Below is a small trained network, with its code and all its weights. Each question gives an input and a target symbol and asks what happens when units are switched off, that is, made to give their printed mean instead of their output.

import numpy as np


def w(rows, s, z=0):
    codes = np.array(rows[::2]) - 128.0
    scale = np.full(codes.shape[1], s)
    scale[-1] = z or s
    return codes * scale


def f(y):
    return y / 2 * (1 + np.tanh(0.7978845608 * (y + 0.044715 * y**3)))


def softmax(a):
    e = np.exp(a - a.max(-1, keepdims=True))
    return e / e.sum(-1, keepdims=True)


def log_softmax(a):
    a = a - a.max(-1, keepdims=True)
    return a - np.log(np.exp(a).sum(-1, keepdims=True))


def net(x, mask):
    ids = ['ΓΔΘΩαβζηλμξτφψ'.index(c) for c in x.split()]
    T = len(ids)
    res = E[ids] + P[:T]
    q, k, v = (res @ M[0].T for M in (Q, K, V))
    z = softmax(np.where(np.tri(T) > 0, q @ k.T / 3**0.5, -1e9)) @ v
    res = res + np.where(mask[0], z, O[0][:, -1]) @ O[0][:, :-1]
    y = f(res @ A[0][:, :-1].T + A[0][:, -1])
    res = res + np.where(mask[1:9], y, B[0][:, -1]) @ B[0][:, :-1]
    return log_softmax(res[-1] @ U[:, :-1].T + U[:, -1])


Q, K, V, O, A, B = {}, {}, {}, {}, {}, {}
E = w([
[220,140,81,74,202],'Γ',
[165,80,190,146,27],'Δ',
[217,145,182,91,128],'Θ',
[197,179,140,206,74],'Ω',
[180,114,187,216,196],'α',
[89,108,152,238,173],'β',
[182,154,97,156,110],'ζ',
[103,151,68,179,70],'η',
[199,169,104,162,14],'λ',
[77,92,151,104,27],'μ',
[156,49,3,219,178],'ξ',
[217,120,87,67,70],'τ',
[92,191,98,66,141],'φ',
[93,119,193,66,88],'ψ',
],0.021)
P = w([
[238,216,148,75,157],'0',
[216,186,155,86,156],'1',
[209,154,167,103,156],'2',
[189,98,176,128,151],'3',
[181,60,188,143,150],'4',
[188,35,189,152,153],'5',
[193,1,190,159,130],'6',
],0.0062)
Q[0] = w([
[64,143,92,76,120],'h1',
[173,139,115,253,110],'h1',
[137,81,137,121,68],'h1',
],0.013)
K[0] = w([
[103,235,159,156,80],'h1',
[213,115,85,250,123],'h1',
[138,92,140,148,75],'h1',
],0.012)
V[0] = w([
[141,45,19,178,133],'h1',
[132,44,190,65,161],'h1',
[1,125,105,109,113],'h1',
],0.0081)
O[0] = w([
[6,113,152,38,192,145],'h1',
[126,253,168,76,145,141],'h1',
[106,232,136,89,127,3],'h1',
],0.0062,0.0072)
A[0] = w([
[151,114,53,160,165,146],'n1',
[84,66,105,140,141,255],'n2',
[82,192,157,157,81,106],'n3',
[121,178,92,250,126,145],'n4',
[105,74,75,192,183,47],'n5',
[133,200,56,71,202,74],'n6',
[104,72,97,100,160,25],'n7',
[133,146,84,93,52,100],'n8',
],0.012,0.0067)
B[0] = w([
[111,197,102,154,169,219],'n1',
[162,195,95,46,174,255],'n2',
[97,199,149,84,134,155],'n3',
[52,196,119,194,106,194],'n4',
[113,123,208,77,37,229],'n5',
[39,9,173,207,186,161],'n6',
[147,103,130,235,108,167],'n7',
[49,2,108,51,112,185],'n8',
],0.0098,0.0079)
U = w([
[171,92,118,142,188,150],'Γ',
[171,66,169,162,79,93],'Δ',
[255,140,151,116,142,1],'Θ',
[150,141,123,198,84,93],'Ω',
[167,138,208,187,150,78],'α',
[83,188,178,144,120,38],'β',
[209,188,59,129,132,236],'ζ',
[102,183,54,113,81,113],'η',
[127,79,64,166,60,134],'λ',
[89,104,127,96,54,66],'μ',
[99,133,111,57,176,183],'ξ',
[183,89,73,75,121,162],'τ',
[75,61,133,170,124,193],'φ',
[174,185,163,65,102,157],'ψ',
],0.012,0.0062)

Each question gives the input, a string of symbols that net reads in full, and the target symbol t.
The units are the heads (3 rows each of Q, K, V and O) and the neurons (one row each of A and B). Each row of codes is followed by its name. A weight is (code - 128) times the scale printed after its matrix; where a second scale follows, it is the last column's (O, A, B and U).
mask holds one flag per unit, heads first, then neurons. A switched-off unit (its flag False) gives its mean, the last column of its rows in O or B, instead of its output. The means were averaged over made-up inputs and are rounded, as every weight is.
A unit's drop is (log p(t) with every unit on - log p(t) with that unit switched off) / (log p(t) with every unit on - log p(t) with every unit switched off).
The circuit of an input: a set's keep is (log p(t) with only the set's units on - log p(t) with every unit switched off) / (log p(t) with every unit on - log p(t) with every unit switched off). Starting from all 9 units, units are removed one at a time, each time the one whose removal leaves the highest keep (on an exact tie, the one counted first), for as long as the keep stays at least 0.8.
circuit, biggest first: the units of the circuit, biggest drop first
top k neurons: the k neurons with the biggest drops, biggest first
drop when u is switched off: that unit's drop, to one decimal
input τ α Ω β τ φ, target φ: circuit, biggest first	(n6, n2, h1)
input α ψ Θ, target Θ: circuit, biggest first	(h1, n4)
input Δ ξ α, target ξ: circuit, biggest first	(h1)
input μ ψ φ τ φ Θ η, target η: circuit, biggest first	(n2, n4)
input η ξ φ ζ Δ, target ξ: circuit, biggest first	(h1, n2)
input Ω λ ξ Θ η, target ξ: circuit, biggest first	(h1, n2)
input Θ Ω λ ψ ψ η, target η: circuit, biggest first	(n2, n4, n6)
input τ ψ Γ Γ, target Γ: top 2 neurons	(n6, n5)
input φ β Θ, target Θ: top 2 neurons	(n4, n8)
input τ μ τ φ λ, target λ: circuit, biggest first	(n8, h1)
input φ α β η τ ξ λ, target ξ: top 2 neurons	(n2, n5)
input Θ β β Ω Ω, target Ω: top 2 neurons	(n4, n8)
input μ ζ Ω τ ψ, target ψ: drop when n6 is switched off	0.2
input β η ζ ζ ξ Δ β, target ξ: drop when n1 is switched off	0.0
input ξ φ τ, target τ: drop when n8 is switched off	0.3
